Below is a small trained network, with its code and all its weights. Each question gives an input and a class and asks what happens when units are switched off, that is, made to give their printed mean instead of their output.

import numpy as np


def w(rows, s, z=0):
    codes = np.array(rows[::2]) - 128.0
    scale = np.full(codes.shape[1], s)
    scale[-1] = z or s
    return codes * scale


def norm(h):
    return h / np.sqrt((h * h).mean(-1, keepdims=True) + 1e-5)


def f(y):
    return np.maximum(y, 0)


def log_softmax(a):
    a = a - a.max(-1, keepdims=True)
    return a - np.log(np.exp(a).sum(-1, keepdims=True))


def net(x, mask):
    res = np.array(x, float).reshape(1, 7) / 4 @ E
    u = 0
    for l in range(2):
        y = f(norm(res) @ A[l][:, :-1].T + A[l][:, -1])
        res = res + np.where(mask[u : u + 10], y, B[l][:, -1]) @ B[l][:, :-1]
        u += 10
    return log_softmax(norm(res)[-1] @ U[:, :-1].T + U[:, -1])


A, B = {}, {}
E = w([
[59,117,95,75,133,94],'x0',
[204,228,70,168,79,167],'x1',
[40,237,120,55,120,99],'x2',
[235,165,190,76,151,125],'x3',
[104,18,163,62,57,254],'x4',
[146,140,69,40,201,197],'x5',
[142,121,34,144,49,23],'x6',
],0.0073)
A[0] = w([
[122,167,143,185,128,174,17],'L0N0',
[67,193,32,212,91,117,53],'L0N1',
[141,250,181,113,197,178,49],'L0N2',
[142,153,76,172,97,117,4],'L0N3',
[140,71,80,106,93,64,72],'L0N4',
[151,130,34,69,202,93,62],'L0N5',
[96,79,124,145,237,215,47],'L0N6',
[89,169,76,151,188,130,147],'L0N7',
[139,137,190,147,8,110,128],'L0N8',
[86,125,120,74,101,183,164],'L0N9',
],0.013,0.0035)
B[0] = w([
[151,153,132,179,177,143,155],'L0N0',
[85,108,167,2,23,108,233],'L0N1',
[184,170,109,125,222,100,254],'L0N2',
[157,153,162,76,53,114,169],'L0N3',
[171,152,97,159,157,90,191],'L0N4',
[171,116,153,235,173,116,209],'L0N5',
[58,90,160,129,70,209,243],'L0N6',
[85,160,93,99,150,141,204],'L0N7',
[114,91,128,188,171,177,211],'L0N8',
[87,148,77,188,89,162,221],'L0N9',
],0.017,0.0068)
A[1] = w([
[123,242,166,95,167,191,161],'L1N0',
[155,70,181,157,106,152,149],'L1N1',
[159,117,130,156,174,116,147],'L1N2',
[100,207,42,145,64,99,101],'L1N3',
[145,132,119,99,160,153,5],'L1N4',
[164,120,134,184,56,133,144],'L1N5',
[114,87,130,155,128,172,237],'L1N6',
[188,151,129,105,89,154,173],'L1N7',
[222,167,78,116,122,176,95],'L1N8',
[6,99,130,139,165,61,125],'L1N9',
],0.018,0.0032)
B[1] = w([
[154,157,52,205,115,48,253],'L1N0',
[131,166,51,168,59,150,222],'L1N1',
[4,150,112,112,148,173,199],'L1N2',
[128,39,228,80,189,167,224],'L1N3',
[106,133,144,107,112,87,148],'L1N4',
[186,188,81,72,143,156,207],'L1N5',
[119,130,199,221,158,144,254],'L1N6',
[72,138,110,109,72,81,173],'L1N7',
[92,103,140,146,209,66,201],'L1N8',
[139,191,136,71,116,26,221],'L1N9',
],0.019,0.0094)
U = w([
[145,184,83,164,174,72,202],'0',
[116,127,126,218,85,232,161],'1',
[118,119,177,1,83,97,137],'2',
[172,78,135,107,180,190,14],'3',
[240,142,68,91,58,163,2],'4',
],0.017,0.0069)

Each question gives the input, the list of numbers given to net, and the class t.
The units are the neurons (one row each of A and B). Each row of codes is followed by its name. A weight is (code - 128) times the scale printed after its matrix; where a second scale follows, it is the last column's (A, B and U).
mask holds one flag per neuron, layer by layer. A switched-off neuron (its flag False) gives its mean, the last column of its row in B, instead of its output. The means were averaged over made-up inputs and are rounded, as every weight is.
A unit's drop is (log p(t) with every unit on - log p(t) with that unit switched off) / (log p(t) with every unit on - log p(t) with every unit switched off).
The circuit of an input: a set's keep is (log p(t) with only the set's units on - log p(t) with every unit switched off) / (log p(t) with every unit on - log p(t) with every unit switched off). Starting from the 12 units with the biggest drops (on a tie, the unit counted first), units are removed one at a time, each time the one whose removal leaves the highest keep (on an exact tie, the one counted first), for as long as the keep stays at least 0.8.
units of the circuit, in order: the units of the circuit, biggest drop first
unit that matters most: the unit with the biggest drop
k most important neurons: the k neurons with the biggest drops, biggest first
k most important neurons of layer l: the k neurons of layer l with the biggest drops, biggest first
drop when u is switched off: that unit's drop, to one decimal
input [1,5,-4,-8,-8,8,3], class 2: unit that matters most => L0N1
input [3,-3,2,7,8,-2,8], class 1: 2 most important neurons => [L0N8 L0N2]
input [-3,-2,7,0,6,6,-4], class 1: 2 most important neurons of layer 0 => [L0N6 L0N9]
input [6,-1,8,-1,8,5,6], class 3: 3 most important neurons => [L1N3 L0N9 L0N1]
input [5,-6,8,-5,1,-8,-6], class 2: units of the circuit, in order => [L1N9 L0N2]
input [0,-6,3,6,7,-5,7], class 1: 3 most important neurons => [L0N8 L0N1 L1N0]
input [7,0,-1,1,7,-6,7], class 1: 2 most important neurons of layer 1 => [L1N0 L1N8]
input [-8,8,-6,-1,3,-6,5], class 4: 2 most important neurons => [L1N5 L0N3]
input [-7,-7,4,5,6,3,7], class 3: 2 most important neurons of layer 1 => [L1N3 L1N0]
input [1,-1,-8,5,-4,0,-2], class 1: drop when L1N0 is switched off => 0.1
input [-6,-2,-6,5,2,5,-1], class 1: drop when L0N6 is switched off => 0.2
input [1,1,3,3,1,-5,7], class 2: drop when L1N0 is switched off => 0.1
